Here is a tiny trained network, its code and every weight. The questions are about switching its units off for an input and a class, where a switched-off unit gives its printed mean instead of its output.

import numpy as np


def w(rows, s, z=0):
    codes = np.array(rows[::2]) - 128.0
    scale = np.full(codes.shape[1], s)
    scale[-1] = z or s
    return codes * scale


def f(y):
    return np.maximum(y, 0)


def log_softmax(a):
    a = a - a.max(-1, keepdims=True)
    return a - np.log(np.exp(a).sum(-1, keepdims=True))


def net(x, mask):
    res = np.array(x, float).reshape(1, 8) / 4 @ E
    y = f(res @ A[0][:, :-1].T + A[0][:, -1])
    res = res + np.where(mask, y, B[0][:, -1]) @ B[0][:, :-1]
    return log_softmax(res[-1] @ U[:, :-1].T + U[:, -1])


A, B = {}, {}
E = w([
[77,121,232,113,120,112,174,145,137,113,230,200],'x0',
[118,133,57,50,168,78,63,99,173,108,175,113],'x1',
[71,127,81,173,93,91,175,119,87,204,78,252],'x2',
[132,209,183,97,51,75,74,157,43,113,63,142],'x3',
[147,178,91,146,80,146,133,86,164,73,135,149],'x4',
[118,122,89,85,172,157,122,190,100,150,161,145],'x5',
[43,131,166,147,182,72,127,22,120,52,115,105],'x6',
[149,45,141,78,101,196,82,2,112,159,54,109],'x7',
],0.0095)
A[0] = w([
[128,123,173,133,190,82,158,132,170,88,201,100,197],'N1',
[117,83,41,170,111,192,158,95,193,153,188,169,168],'N2',
[136,35,76,192,173,113,88,83,183,167,80,45,177],'N3',
[254,142,79,22,117,101,104,90,96,45,133,123,146],'N4',
[159,212,153,169,162,97,194,144,113,85,154,148,156],'N5',
[55,86,196,170,93,114,191,82,100,186,166,165,176],'N6',
[189,166,184,53,72,74,135,114,156,34,174,116,152],'N7',
[69,108,125,202,125,46,154,186,92,108,97,182,150],'N8',
[155,151,100,87,86,158,92,196,106,77,145,123,169],'N9',
[137,172,139,94,88,77,104,152,50,114,33,101,253],'N10',
[162,153,65,111,106,199,106,105,124,227,40,166,169],'N11',
[116,115,102,84,203,196,106,238,156,109,112,143,133],'N12',
[88,222,40,173,165,92,192,158,108,194,131,213,197],'N13',
[81,92,115,124,200,149,195,112,105,106,218,105,159],'N14',
[147,167,222,66,123,71,27,135,142,7,122,4,174],'N15',
[22,118,157,152,177,180,120,78,110,15,163,105,127],'N16',
[135,118,101,94,153,135,213,218,155,208,235,197,137],'N17',
],0.0073,0.0053)
B[0] = w([
[51,136,135,108,186,162,99,141,140,145,184,194,197],'N1',
[220,156,118,114,75,95,169,106,134,200,189,155,190],'N2',
[238,94,38,112,148,142,127,71,175,170,92,137,220],'N3',
[143,129,154,149,102,154,131,128,151,137,129,85,198],'N4',
[147,190,112,134,139,126,114,147,157,105,138,129,181],'N5',
[122,104,153,202,141,110,170,89,131,92,133,195,194],'N6',
[45,167,193,141,129,119,76,138,163,177,164,124,192],'N7',
[114,145,152,100,131,82,160,119,169,68,82,157,192],'N8',
[134,141,188,194,75,186,103,130,148,95,125,100,187],'N9',
[118,94,124,182,99,122,62,162,76,106,2,89,232],'N10',
[174,120,77,160,11,113,164,118,29,214,100,74,219],'N11',
[77,151,93,115,145,158,201,149,133,153,105,90,185],'N12',
[122,161,99,89,82,26,131,186,136,103,121,161,215],'N13',
[53,152,90,75,194,220,162,126,113,113,177,202,188],'N14',
[48,76,159,129,162,140,49,138,166,157,114,110,247],'N15',
[101,191,111,106,168,190,137,62,158,123,86,160,191],'N16',
[148,140,163,116,100,107,156,205,122,106,214,104,213],'N17',
],0.0086,0.015)
U = w([
[119,157,104,152,124,49,107,174,109,90,62,153,95],'0',
[94,147,184,159,139,129,11,129,179,136,138,106,163],'1',
[144,70,84,120,201,146,90,138,163,148,88,110,101],'2',
[133,155,140,111,113,130,164,182,120,136,217,156,163],'3',
[99,174,109,75,172,160,120,67,97,107,180,162,8],'4',
[138,120,135,141,78,151,113,131,7,145,83,86,122],'5',
[175,130,82,128,87,122,147,88,127,181,129,120,166],'6',
[117,99,180,166,127,124,182,88,115,116,124,185,238],'7',
],0.011,0.0011)

Each question gives the input, the list of numbers given to net, and the class t.
The units are the neurons (one row each of A and B). Each row of codes is followed by its name. A weight is (code - 128) times the scale printed after its matrix; where a second scale follows, it is the last column's (A, B and U).
mask holds one flag per neuron, in row order. A switched-off neuron (its flag False) gives its mean, the last column of its row in B, instead of its output. The means were averaged over made-up inputs and are rounded, as every weight is.
A unit's drop is (log p(t) with every unit on - log p(t) with that unit switched off) / (log p(t) with every unit on - log p(t) with every unit switched off).
The circuit of an input: a set's keep is (log p(t) with only the set's units on - log p(t) with every unit switched off) / (log p(t) with every unit on - log p(t) with every unit switched off). Starting from the 12 units with the biggest drops (on a tie, the unit counted first), units are removed one at a time, each time the one whose removal leaves the highest keep (on an exact tie, the one counted first), for as long as the keep stays at least 0.8.
units of the circuit, in order: the units of the circuit, biggest drop first
top k neurons: the k neurons with the biggest drops, biggest first
drop when u is switched off: that unit's drop, to one decimal
input [0,-5,6,1,5,-6,-5,-1], class 0: units of the circuit, in order => (N13)
input [-8,7,-1,-2,-7,-5,-3,7], class 6: units of the circuit, in order => (N11; N3)
input [7,-3,5,-6,8,-2,4,-3], class 3: top 3 neurons => (N17; N2; N13)
input [3,3,6,-5,-2,-3,-7,2], class 3: top 3 neurons => (N17; N10; N3)
input [2,7,-2,-5,0,-6,5,5], class 4: top 3 neurons => (N10; N16; N14)
input [-8,-7,0,-8,0,2,8,0], class 6: top 3 neurons => (N15; N2; N3)
input [2,8,4,4,2,-4,3,8], class 5: top 2 neurons => (N1; N11)
input [6,6,0,0,-4,8,-3,8], class 3: units of the circuit, in order => (N10; N17)
input [2,-3,-8,-6,1,5,2,-7], class 4: top 3 neurons => (N14; N16; N1)
input [7,-7,-4,1,-3,5,3,-1], class 4: top 2 neurons => (N16; N14)
input [4,8,1,2,-4,4,3,5], class 4: top 2 neurons => (N10; N9)
input [-3,3,-6,-6,-8,-4,5,-8], class 4: top 2 neurons => (N14; N1)
input [5,-5,-3,2,-6,-1,-1,8], class 7: top 3 neurons => (N6; N11; N10)
input [-2,-4,-7,-2,0,-3,7,7], class 2: units of the circuit, in order => (N3)
input [2,-8,-6,8,-7,-7,-2,2], class 1: drop when N15 is switched off => 0.3
input [-5,-1,-2,6,-1,6,8,-4], class 1: drop when N15 is switched off => 0.5
input [6,5,0,-8,0,-6,-6,5], class 3: drop when N11 is switched off => 0.2
